Below are the code and all the weights of a small trained network. Each question names an input and a class and asks about switching units off, where a switched-off unit gives its printed mean instead of its output.

import numpy as np


def w(rows, s, z=0):
    codes = np.array(rows[::2]) - 128.0
    scale = np.full(codes.shape[1], s)
    scale[-1] = z or s
    return codes * scale


def f(y):
    return np.maximum(y, 0)


def log_softmax(a):
    a = a - a.max(-1, keepdims=True)
    return a - np.log(np.exp(a).sum(-1, keepdims=True))


def net(x, mask):
    res = np.array(x, float).reshape(1, 5) / 4 @ E
    y = f(res @ A[0][:, :-1].T + A[0][:, -1])
    res = res + np.where(mask, y, B[0][:, -1]) @ B[0][:, :-1]
    return log_softmax(res[-1] @ U[:, :-1].T + U[:, -1])


A, B = {}, {}
E = w([
[162,33,118,179,203,182],'x0',
[130,172,160,203,143,92],'x1',
[19,41,174,118,111,141],'x2',
[47,208,51,128,170,124],'x3',
[107,185,189,141,100,254],'x4',
],0.0098)
A[0] = w([
[174,118,142,140,153,199,160],'n0',
[137,125,148,159,113,83,60],'n1',
[90,215,117,97,113,182,192],'n2',
[112,93,224,166,96,155,173],'n3',
[124,64,107,58,86,127,197],'n4',
[150,204,104,90,113,83,212],'n5',
[178,107,178,146,106,115,202],'n6',
[173,121,122,154,135,206,208],'n7',
[68,141,125,146,125,90,81],'n8',
[74,191,148,124,82,168,148],'n9',
[111,134,216,122,53,188,232],'n10',
[128,26,118,153,193,133,134],'n11',
[165,158,128,161,182,163,251],'n12',
[106,121,222,140,103,164,161],'n13',
[194,104,130,159,137,254,251],'n14',
[126,59,131,31,112,124,169],'n15',
[153,41,137,54,116,93,174],'n16',
[154,105,172,109,131,212,234],'n17',
[22,119,106,108,165,181,213],'n18',
[115,138,136,99,102,84,68],'n19',
[132,121,89,154,174,74,47],'n20',
[120,125,89,123,187,75,242],'n21',
[171,129,124,179,178,158,101],'n22',
[142,65,143,82,136,134,177],'n23',
[124,109,167,81,70,141,248],'n24',
[153,217,60,78,104,100,164],'n25',
[124,65,128,67,94,125,165],'n26',
[207,132,141,141,112,95,48],'n27',
],0.011,0.0024)
B[0] = w([
[100,110,140,51,156,170,198],'n0',
[116,144,186,130,124,98,152],'n1',
[194,204,78,225,46,132,217],'n2',
[150,93,100,124,103,211,215],'n3',
[70,192,128,109,107,104,188],'n4',
[207,108,92,105,184,100,211],'n5',
[107,145,128,132,80,188,195],'n6',
[107,134,147,39,160,143,202],'n7',
[119,95,113,82,159,177,167],'n8',
[164,175,134,160,67,160,206],'n9',
[192,104,145,102,113,254,230],'n10',
[143,47,101,190,62,155,217],'n11',
[101,139,142,95,147,95,195],'n12',
[180,95,107,145,102,223,205],'n13',
[102,128,145,47,164,170,247],'n14',
[73,206,128,115,100,131,193],'n15',
[88,175,123,123,55,96,206],'n16',
[134,119,168,66,145,199,217],'n17',
[30,100,76,101,116,168,215],'n18',
[122,143,142,96,142,130,158],'n19',
[161,80,148,120,150,119,172],'n20',
[138,58,110,164,132,102,191],'n21',
[90,144,172,104,152,120,184],'n22',
[101,142,90,137,112,140,185],'n23',
[141,167,158,90,128,167,191],'n24',
[200,86,31,135,183,83,222],'n25',
[102,196,124,127,98,117,183],'n26',
[61,104,112,76,153,141,183],'n27',
],0.009,0.012)
U = w([
[172,44,196,218,128,76,137],'0',
[72,142,74,197,76,70,145],'1',
[106,37,118,70,184,169,123],'2',
[16,227,200,49,155,96,157],'3',
[175,181,164,133,69,177,129],'4',
[124,169,211,178,152,100,2],'5',
[254,152,126,138,204,35,130],'6',
],0.0091,0.0057)

Each question gives the input, the list of numbers given to net, and the class t.
The units are the neurons (one row each of A and B). Each row of codes is followed by its name. A weight is (code - 128) times the scale printed after its matrix; where a second scale follows, it is the last column's (A, B and U).
mask holds one flag per neuron, in row order. A switched-off neuron (its flag False) gives its mean, the last column of its row in B, instead of its output. The means were averaged over made-up inputs and are rounded, as every weight is.
A unit's drop is (log p(t) with every unit on - log p(t) with that unit switched off) / (log p(t) with every unit on - log p(t) with every unit switched off).
The circuit of an input: a set's keep is (log p(t) with only the set's units on - log p(t) with every unit switched off) / (log p(t) with every unit on - log p(t) with every unit switched off). Starting from the 12 units with the biggest drops (on a tie, the unit counted first), units are removed one at a time, each time the one whose removal leaves the highest keep (on an exact tie, the one counted first), for as long as the keep stays at least 0.8.
circuit, biggest first: the units of the circuit, biggest drop first
unit that matters most: the unit with the biggest drop
top k neurons: the k neurons with the biggest drops, biggest first
drop of u: that unit's drop, to one decimal
input [1,0,-6,-7,8], class 2: unit that matters most : n14
input [0,0,2,1,-2], class 1: circuit, biggest first : n14, n17, n10
input [-8,2,0,6,2], class 6: circuit, biggest first : n25, n5
input [8,4,6,-8,-8], class 1: top 2 neurons : n16, n11
input [0,-4,5,4,0], class 3: circuit, biggest first : n25, n3
input [3,-5,5,6,6], class 4: top 4 neurons : n2, n9, n25, n27
input [-4,-2,-8,2,8], class 6: circuit, biggest first : n25, n5
input [-6,7,5,7,2], class 4: top 2 neurons : n9, n8
input [3,5,-8,-5,-4], class 2: top 2 neurons : n27, n2
input [-6,-5,-2,-1,-5], class 6: top 2 neurons : n25, n5
input [6,-8,-7,-5,-7], class 3: top 3 neurons : n16, n15, n4
input [-2,-7,1,0,-8], class 1: drop of n14 : 0.1
input [4,7,-7,-4,5], class 2: drop of n16 : 0.3
input [5,-4,4,-1,-4], class 1: drop of n11 : 0.2
input [2,-5,4,-8,-1], class 4: unit that matters most : n11
input [0,3,6,3,5], class 4: top 2 neurons : n9, n2
